[[-.12, .66, -.57, -.43],
[.68, .07, .22, -.62],
[.40, .09, .07, -.15],
[-.01, .18, -.23, -.04],
[-.54, .08, -.34, .69]]
->
[[.07, .22],
[.09, .07]]

[[.65, .66, .07, -.02],
[.70, .74, .11, -.07],
[.04, -.04, .01, .72],
[.09, .40, .83, .05]]
->
[[.74, .11],
[-.04, .01]]

[[-.18, .00, .18, -.32],
[-.27, -.21, .12, -.46],
[.58, -.03, -.71, .73],
[-.06, -.45, -.21, .05],
[-.05, -.26, -.13, .13]]
->
[[-.21, .12],
[-.03, -.71]]

[[.03, .02, .07, .04],
[.07, .27, .84, -.07],
[.05, .22, .41, .01],
[.01, .02, .15, -.01]]
->
[[.27, .84],
[.22, .41]]

[[-.30, -.07, -.39],
[-.79, .09, -.37],
[.27, -.46, -.38]]
->
[[.09, -.37],
[-.46, -.38]]

[[.00, .11, -.72, -.33],
[.09, .03, -.47, -.08],
[-.14, -.02, .02, -.06],
[.02, .05, -.64, -.24]]
->
[[.03, -.47],
[-.02, .02]]

[[.38, -.50, .53, .29, .16],
[.58, -.77, .85, .51, .24],
[.54, -.66, .75, .44, .23]]
->
[[-.77, .85],
[-.66, .75]]
---
[[.20, .10, -.12, .07, .08, -.16, -.04, -.03, -.21, -.08, -.18, .16, .15],
[.39, .64, -.61, -.37, .37, -.50, .44, .25, -.48, .11, .35, .64, -.08],
[-.31, .35, -.25, .29, -.11, -.35, .17, .12, -.35, .04, -.06, .42, -.28],
[.10, .65, -.65, -.42, .37, -.42, .55, -.03, -.54, .62, .20, .68, -.28],
[-.05, -.18, -.06, -.02, .09, -.61, .56, -.42, -.30, -.16, .34, .54, -.25],
[-.13, .30, -.19, .01, .17, .04, -.13, .45, .04, .13, -.31, -.58, .34]]
->
[[-.05, -.18, -.06, -.02, .09, -.61, .56, -.42, -.30, -.16, .34, .54, -.25],
[.20, .10, -.12, .07, .08, -.16, -.04, -.03, -.21, -.08, -.18, .16, .15],
[-.13, .30, -.19, .01, .17, .04, -.13, .45, .04, .13, -.31, -.58, .34],
[-.31, .35, -.25, .29, -.11, -.35, .17, .12, -.35, .04, -.06, .42, -.28],
[.39, .64, -.61, -.37, .37, -.50, .44, .25, -.48, .11, .35, .64, -.08],
[.10, .65, -.65, -.42, .37, -.42, .55, -.03, -.54, .62, .20, .68, -.28]]

[[.15, .25, -.09],
[.41, .22, -.62],
[-.07, -.42, .08],
[-.05, .09, .17],
[-.30, .10, -.18],
[.01, .19, -.11],
[.04, .19, .18]]
->
[[.04, .19, .18],
[-.05, .09, .17],
[-.07, -.42, .08],
[.15, .25, -.09],
[.01, .19, -.11],
[-.30, .10, -.18],
[.41, .22, -.62]]

[[-.07, .23, -.11, -.21],
[-.05, .29, -.06, .32],
[.65, .09, -.15, .15],
[.08, .15, .01, .18],
[.01, .42, -.13, .31],
[-.08, -.12, .07, .10],
[.02, .11, -.02, .09],
[.23, .01, -.10, .06],
[.04, -.27, .17, -.31],
[-.05, .21, -.17, .19],
[-.02, .01, -.07, .05]]
->
[[.04, -.27, .17, -.31],
[-.08, -.12, .07, .10],
[.08, .15, .01, .18],
[.02, .11, -.02, .09],
[-.05, .29, -.06, .32],
[-.02, .01, -.07, .05],
[.23, .01, -.10, .06],
[-.07, .23, -.11, -.21],
[.01, .42, -.13, .31],
[.65, .09, -.15, .15],
[-.05, .21, -.17, .19]]

[[.21, .33, -.05, .00, -.06, .09, .39, .12, .23, -.08, -.05, -.01, -.31, .08, .06],
[.07, .11, .07, -.16, .13, .11, -.10, .08, .09, -.17, -.07, .09, -.17, .06, -.04],
[.13, .05, .00, -.05, -.08, .03, -.11, .09, -.21, .12, -.05, .10, .06, -.12, .09],
[.15, .03, .14, .02, .05, .11, -.03, .12, -.25, .08, -.07, .09, .12, -.36, .13],
[-.01, .06, -.07, -.05, .33, .60, -.04, .09, -.25, .30, -.33, -.28, -.07, -.16, .34],
[-.25, .08, -.24, .12, -.07, -.11, .28, .02, .49, -.32, .03, -.24, -.37, .37, -.01]]
->
[[.15, .03, .14, .02, .05, .11, -.03, .12, -.25, .08, -.07, .09, .12, -.36, .13],
[.07, .11, .07, -.16, .13, .11, -.10, .08, .09, -.17, -.07, .09, -.17, .06, -.04],
[.13, .05, .00, -.05, -.08, .03, -.11, .09, -.21, .12, -.05, .10, .06, -.12, .09],
[.21, .33, -.05, .00, -.06, .09, .39, .12, .23, -.08, -.05, -.01, -.31, .08, .06],
[-.01, .06, -.07, -.05, .33, .60, -.04, .09, -.25, .30, -.33, -.28, -.07, -.16, .34],
[-.25, .08, -.24, .12, -.07, -.11, .28, .02, .49, -.32, .03, -.24, -.37, .37, -.01]]

[[-.07, -.14, -.47, -.49],
[.46, .07, -.48, .50],
[.31, -.19, .37, -.17],
[.55, .52, -.29, -.35],
[.58, .36, -.55, -.30],
[.66, -.60, -.54, -.39],
[-.38, -.51, .43, .57]]
->
[[-.38, -.51, .43, .57],
[.31, -.19, .37, -.17],
[.55, .52, -.29, -.35],
[-.07, -.14, -.47, -.49],
[.46, .07, -.48, .50],
[.66, -.60, -.54, -.39],
[.58, .36, -.55, -.30]]

[[-.37, .10, .00],
[.55, -.19, -.17],
[.48, -.07, -.11],
[-.62, .31, -.45],
[.13, .28, .09],
[-.71, .04, .06],
[.77, -.26, -.26],
[-.13, -.21, .08],
[.12, .04, -.51],
[.64, -.59, -.28],
[-.43, -.19, -.01],
[.27, .10, .15]]
->
[[.27, .10, .15],
[.13, .28, .09],
[-.13, -.21, .08],
[-.71, .04, .06],
[-.37, .10, .00],
[-.43, -.19, -.01],
[.48, -.07, -.11],
[.55, -.19, -.17],
[.77, -.26, -.26],
[.64, -.59, -.28],
[-.62, .31, -.45],
[.12, .04, -.51]]

[[-.05, .05, -.19, .35, .51, -.08, -.13, -.39, -.02, .02, -.04],
[.60, -.07, .07, -.17, -.51, -.22, .17, -.41, -.25, .31, .01],
[.10, .01, .13, .22, .33, .12, -.29, .36, -.29, .07, -.01],
[.44, -.03, -.21, .55, .23, -.02, .02, .22, .29, .20, .02],
[.00, .00, .05, -.43, -.37, -.14, .44, -.36, -.15, -.20, -.03]]
->
[[.10, .01, .13, .22, .33, .12, -.29, .36, -.29, .07, -.01],
[.60, -.07, .07, -.17, -.51, -.22, .17, -.41, -.25, .31, .01],
[.00, .00, .05, -.43, -.37, -.14, .44, -.36, -.15, -.20, -.03],
[-.05, .05, -.19, .35, .51, -.08, -.13, -.39, -.02, .02, -.04],
[.44, -.03, -.21, .55, .23, -.02, .02, .22, .29, .20, .02]]
